Here is a tiny trained network, its code and every weight. The questions are about switching its units off for an input and a class, where a switched-off unit gives its printed mean instead of its output.

import numpy as np


def w(rows, s, z=0):
    codes = np.array(rows[::2]) - 128.0
    scale = np.full(codes.shape[1], s)
    scale[-1] = z or s
    return codes * scale


def f(y):
    return y / 2 * (1 + np.tanh(0.7978845608 * (y + 0.044715 * y**3)))


def log_softmax(a):
    a = a - a.max(-1, keepdims=True)
    return a - np.log(np.exp(a).sum(-1, keepdims=True))


def net(x, mask):
    res = np.array(x, float).reshape(1, 8) / 4 @ E
    y = f(res @ A[0][:, :-1].T + A[0][:, -1])
    res = res + np.where(mask, y, B[0][:, -1]) @ B[0][:, :-1]
    return log_softmax(res[-1] @ U[:, :-1].T + U[:, -1])


A, B = {}, {}
E = w([
[131,130,142,129,121,130,121,126,128,119,125],'x0',
[123,123,127,125,133,126,128,135,125,128,134],'x1',
[123,129,120,135,145,130,122,118,125,109,117],'x2',
[129,157,152,130,141,222,229,150,131,93,166],'x3',
[73,187,116,22,88,102,167,103,94,98,120],'x4',
[128,123,140,128,119,120,135,139,123,132,129],'x5',
[141,166,204,132,245,112,139,86,79,185,128],'x6',
[133,123,136,129,118,122,134,128,124,129,133],'x7',
],0.011)
A[0] = w([
[145,76,80,171,91,61,24,134,159,166,95,53],'n0',
[113,170,158,110,149,204,221,127,105,100,175,108],'n1',
[57,162,101,45,78,152,185,126,100,82,134,65],'n2',
[160,135,134,132,131,139,144,112,106,148,145,133],'n3',
[147,143,122,120,136,125,127,145,125,131,118,125],'n4',
[226,69,143,209,176,126,69,127,157,212,134,205],'n5',
[143,59,94,164,101,50,23,140,179,144,100,36],'n6',
[97,152,146,97,153,57,132,99,96,149,107,115],'n7',
[128,200,157,104,164,209,205,133,101,103,188,31],'n8',
[179,152,210,183,239,151,177,93,88,186,159,2],'n9',
[146,90,125,201,121,203,152,194,164,101,145,130],'n10',
[174,87,113,180,113,198,164,178,170,87,158,134],'n11',
[183,151,166,162,208,162,161,123,78,163,153,180],'n12',
[105,153,137,67,147,43,92,82,59,165,84,116],'n13',
[120,180,165,103,167,215,229,123,109,99,191,29],'n14',
[133,104,115,170,105,199,149,178,158,88,163,125],'n15',
[214,96,153,229,176,110,65,135,148,193,118,40],'n16',
[126,132,135,99,150,87,126,119,95,136,108,118],'n17',
[209,74,149,223,172,115,78,117,137,184,114,49],'n18',
[156,91,127,167,114,190,160,173,195,85,163,129],'n19',
[164,87,126,171,123,196,140,184,175,110,149,124],'n20',
[96,175,172,60,170,40,119,73,65,164,98,113],'n21',
[58,169,103,44,69,110,188,105,111,69,119,143],'n22',
[85,89,27,81,1,92,78,158,180,53,116,89],'n23',
],0.0056,0.0087)
B[0] = w([
[207,158,105,98,163,133,188,201,215,70,140,179],'n0',
[169,117,155,82,177,88,138,174,166,128,98,185],'n1',
[196,165,119,93,141,141,171,177,168,89,128,168],'n2',
[122,121,145,142,116,117,121,134,136,119,115,136],'n3',
[126,126,125,117,126,127,121,123,125,124,136,127],'n4',
[202,169,116,65,167,110,207,200,198,59,129,255],'n5',
[214,174,104,104,131,149,170,183,183,59,161,175],'n6',
[100,148,129,148,115,137,106,101,90,125,143,158],'n7',
[123,77,166,112,186,65,110,120,116,159,84,160],'n8',
[244,197,81,69,151,174,243,246,243,22,140,179],'n9',
[84,181,101,193,90,180,109,112,86,127,178,190],'n10',
[97,196,64,192,59,175,101,108,98,126,191,192],'n11',
[133,95,159,113,164,84,96,105,119,164,94,215],'n12',
[34,148,125,174,82,169,70,55,53,186,147,186],'n13',
[129,43,191,87,212,48,112,108,151,179,68,168],'n14',
[115,185,106,168,86,186,112,130,117,138,176,177],'n15',
[100,50,180,110,183,39,76,78,86,179,60,176],'n16',
[102,149,136,136,118,138,114,124,103,136,129,141],'n17',
[100,63,159,94,193,70,106,105,102,178,71,173],'n18',
[98,194,76,170,86,168,117,113,100,135,181,184],'n19',
[101,167,118,180,91,159,129,103,96,132,166,178],'n20',
[51,134,119,164,86,163,51,50,56,166,158,193],'n21',
[192,92,140,93,192,83,149,160,155,125,95,205],'n22',
[154,40,203,54,253,17,125,128,155,156,43,231],'n23',
],0.0061,0.0095)
U = w([
[196,178,103,113,131,136,205,208,191,27,134,160],'0',
[125,2,165,116,161,49,88,112,113,194,26,191],'1',
[35,187,95,190,57,198,72,78,39,157,212,2],'2',
],0.007,0.00053)

Each question gives the input, the list of numbers given to net, and the class t.
The units are the neurons (one row each of A and B). Each row of codes is followed by its name. A weight is (code - 128) times the scale printed after its matrix; where a second scale follows, it is the last column's (A, B and U).
mask holds one flag per neuron, in row order. A switched-off neuron (its flag False) gives its mean, the last column of its row in B, instead of its output. The means were averaged over made-up inputs and are rounded, as every weight is.
A unit's drop is (log p(t) with every unit on - log p(t) with that unit switched off) / (log p(t) with every unit on - log p(t) with every unit switched off).
The circuit of an input: a set's keep is (log p(t) with only the set's units on - log p(t) with every unit switched off) / (log p(t) with every unit on - log p(t) with every unit switched off). Starting from the 12 units with the biggest drops (on a tie, the unit counted first), units are removed one at a time, each time the one whose removal leaves the highest keep (on an exact tie, the one counted first), for as long as the keep stays at least 0.8.
circuit, biggest first: the units of the circuit, biggest drop first
k most important neurons: the k neurons with the biggest drops, biggest first
drop when u is switched off: that unit's drop, to one decimal
input [-1,-8,4,8,4,-7,6,-8], class 1: circuit, biggest first => (n14)
input [0,-8,2,-1,3,-6,-2,3], class 1: 2 most important neurons => (n5 n9)
input [-2,-5,2,8,5,-7,5,5], class 1: 2 most important neurons => (n14 n8)
input [-4,0,-6,-6,2,8,1,-5], class 2: circuit, biggest first => (n23 n13 n21)
input [2,2,6,1,-8,4,6,-3], class 0: 3 most important neurons => (n9 n5 n23)
input [-4,7,-7,4,0,-5,0,8], class 2: circuit, biggest first => (n5 n23)
input [-4,-1,3,8,5,-5,2,-5], class 1: 2 most important neurons => (n14 n8)
input [-7,-8,2,1,-5,8,6,-5], class 0: 4 most important neurons => (n9 n5 n23 n14)
input [2,-4,3,-7,-3,-3,-2,8], class 0: 2 most important neurons => (n6 n0)
input [-8,5,0,-1,3,7,-7,2], class 1: 3 most important neurons => (n23 n5 n9)
input [2,8,-4,-1,4,-5,-1,-4], class 1: 2 most important neurons => (n5 n9)
input [7,-4,-5,1,0,5,-6,5], class 2: 3 most important neurons => (n5 n9 n0)
input [6,5,4,-2,2,7,7,-1], class 2: drop when n21 is switched off => 0.1
input [-6,-1,-8,-1,-7,2,-2,7], class 0: circuit, biggest first => (n5)
input [1,2,-3,-2,5,-1,-7,-6], class 1: drop when n23 is switched off => 1.0
input [7,-5,3,2,-7,7,5,-2], class 0: drop when n23 is switched off => 0.3
input [1,-2,8,-3,8,5,-7,-4], class 1: drop when n23 is switched off => 0.7
